Here is a tiny trained network, its code and every weight. The questions are about switching its units off for an input and a class, where a switched-off unit gives its printed mean instead of its output.

import numpy as np


def w(rows, s, z=0):
    codes = np.array(rows[::2]) - 128.0
    scale = np.full(codes.shape[1], s)
    scale[-1] = z or s
    return codes * scale


def f(y):
    return np.maximum(y, 0)


def log_softmax(a):
    a = a - a.max(-1, keepdims=True)
    return a - np.log(np.exp(a).sum(-1, keepdims=True))


def net(x, mask):
    res = np.array(x, float).reshape(1, 7) / 4 @ E
    y = f(res @ A[0][:, :-1].T + A[0][:, -1])
    res = res + np.where(mask, y, B[0][:, -1]) @ B[0][:, :-1]
    return log_softmax(res[-1] @ U[:, :-1].T + U[:, -1])


A, B = {}, {}
E = w([
[68,145,155,74,133,117,3],'x0',
[47,44,51,108,163,137,156],'x1',
[114,115,129,70,45,10,165],'x2',
[132,120,136,124,129,131,129],'x3',
[126,133,123,130,127,127,127],'x4',
[127,129,126,130,128,126,127],'x5',
[131,123,131,125,129,130,127],'x6',
],0.016)
A[0] = w([
[170,209,177,126,138,141,55,190],'neuron 1',
[152,167,191,148,107,165,48,163],'neuron 2',
[121,140,122,147,138,152,157,105],'neuron 3',
[79,144,150,130,178,188,27,116],'neuron 4',
[162,116,127,127,44,70,238,143],'neuron 5',
[39,101,90,110,182,162,92,88],'neuron 6',
[185,136,103,242,204,255,191,211],'neuron 7',
[2,12,38,112,146,159,159,135],'neuron 8',
[101,87,107,109,106,143,194,105],'neuron 9',
[196,171,183,169,58,102,166,131],'neuron 10',
[131,122,144,142,146,106,120,114],'neuron 11',
[209,233,202,147,89,120,111,253],'neuron 12',
[96,146,129,66,88,92,110,68],'neuron 13',
[75,147,147,37,99,78,81,41],'neuron 14',
[72,73,103,134,188,142,113,91],'neuron 15',
[188,179,182,113,63,107,133,128],'neuron 16',
[63,70,75,133,189,150,112,112],'neuron 17',
[124,69,58,109,128,93,207,89],'neuron 18',
[80,154,152,125,202,197,15,126],'neuron 19',
[132,78,72,101,98,114,187,76],'neuron 20',
[174,145,167,158,88,84,157,118],'neuron 21',
[50,136,160,32,59,89,52,34],'neuron 22',
],0.0094,0.0073)
B[0] = w([
[134,147,174,159,123,158,83,199],'neuron 1',
[111,146,182,157,109,160,85,189],'neuron 2',
[132,119,123,143,134,116,139,144],'neuron 3',
[156,166,108,70,110,190,159,193],'neuron 4',
[190,160,126,98,35,152,175,205],'neuron 5',
[156,115,58,76,129,148,177,181],'neuron 6',
[121,18,115,193,214,30,53,254],'neuron 7',
[103,125,133,81,136,74,250,228],'neuron 8',
[82,159,145,122,124,107,161,162],'neuron 9',
[213,94,88,105,62,140,150,193],'neuron 10',
[130,119,118,130,140,146,119,130],'neuron 11',
[216,119,107,153,99,164,77,230],'neuron 12',
[134,86,144,154,143,97,135,165],'neuron 13',
[133,56,113,153,172,76,101,183],'neuron 14',
[141,120,78,86,133,134,162,169],'neuron 15',
[214,105,96,118,110,134,128,184],'neuron 16',
[147,106,58,81,133,145,176,183],'neuron 17',
[71,178,174,127,115,100,171,181],'neuron 18',
[150,211,118,62,90,208,150,206],'neuron 19',
[82,188,153,112,127,110,150,167],'neuron 20',
[177,117,105,120,75,127,146,171],'neuron 21',
[111,44,92,178,185,69,78,200],'neuron 22',
],0.011,0.023)
U = w([
[160,50,148,252,154,89,17,219],'0',
[181,140,84,60,90,196,182,184],'1',
[45,42,108,136,255,46,145,112],'2',
[61,213,221,104,84,94,201,5],'3',
[116,237,183,141,139,249,46,86],'4',
],0.0082,0.0022)

Each question gives the input, the list of numbers given to net, and the class t.
The units are the neurons (one row each of A and B). Each row of codes is followed by its name. A weight is (code - 128) times the scale printed after its matrix; where a second scale follows, it is the last column's (A, B and U).
mask holds one flag per neuron, in row order. A switched-off neuron (its flag False) gives its mean, the last column of its row in B, instead of its output. The means were averaged over made-up inputs and are rounded, as every weight is.
A unit's drop is (log p(t) with every unit on - log p(t) with that unit switched off) / (log p(t) with every unit on - log p(t) with every unit switched off).
The circuit of an input: a set's keep is (log p(t) with only the set's units on - log p(t) with every unit switched off) / (log p(t) with every unit on - log p(t) with every unit switched off). Starting from the 12 units with the biggest drops (on a tie, the unit counted first), units are removed one at a time, each time the one whose removal leaves the highest keep (on an exact tie, the one counted first), for as long as the keep stays at least 0.8.
circuit, biggest first: the units of the circuit, biggest drop first
unit that matters most: the unit with the biggest drop
k most important neurons: the k neurons with the biggest drops, biggest first
drop when u is switched off: that unit's drop, to one decimal
input [7,0,-3,5,-8,-1,8], class 4: unit that matters most	neuron 8
input [1,0,-6,-2,3,5,-8], class 4: circuit, biggest first	[neuron 19; neuron 8; neuron 10]
input [8,-3,-1,6,7,1,-6], class 4: 2 most important neurons	[neuron 19; neuron 7]
input [0,7,8,-4,-4,0,4], class 3: circuit, biggest first	[neuron 18; neuron 20]
input [5,3,1,-1,1,-6,2], class 2: 3 most important neurons	[neuron 22; neuron 5; neuron 12]
input [-7,-7,0,-8,-1,8,-2], class 0: 4 most important neurons	[neuron 7; neuron 19; neuron 8; neuron 4]
input [-1,1,-6,0,-3,6,8], class 2: 2 most important neurons	[neuron 7; neuron 12]
input [0,0,-6,0,7,-7,1], class 0: 3 most important neurons	[neuron 7; neuron 8; neuron 5]
input [1,-6,-6,6,-3,1,7], class 4: 3 most important neurons	[neuron 19; neuron 22; neuron 4]
input [-3,8,0,6,-3,7,-8], class 2: drop when neuron 4 is switched off	0.1
input [7,1,1,1,0,-2,-4], class 2: drop when neuron 12 is switched off	0.5
input [3,1,5,-2,4,3,2], class 2: drop when neuron 12 is switched off	0.3
input [1,1,6,-2,7,3,2], class 2: drop when neuron 12 is switched off	0.2
input [-7,-4,-2,-7,5,1,-5], class 0: circuit, biggest first	[neuron 7]
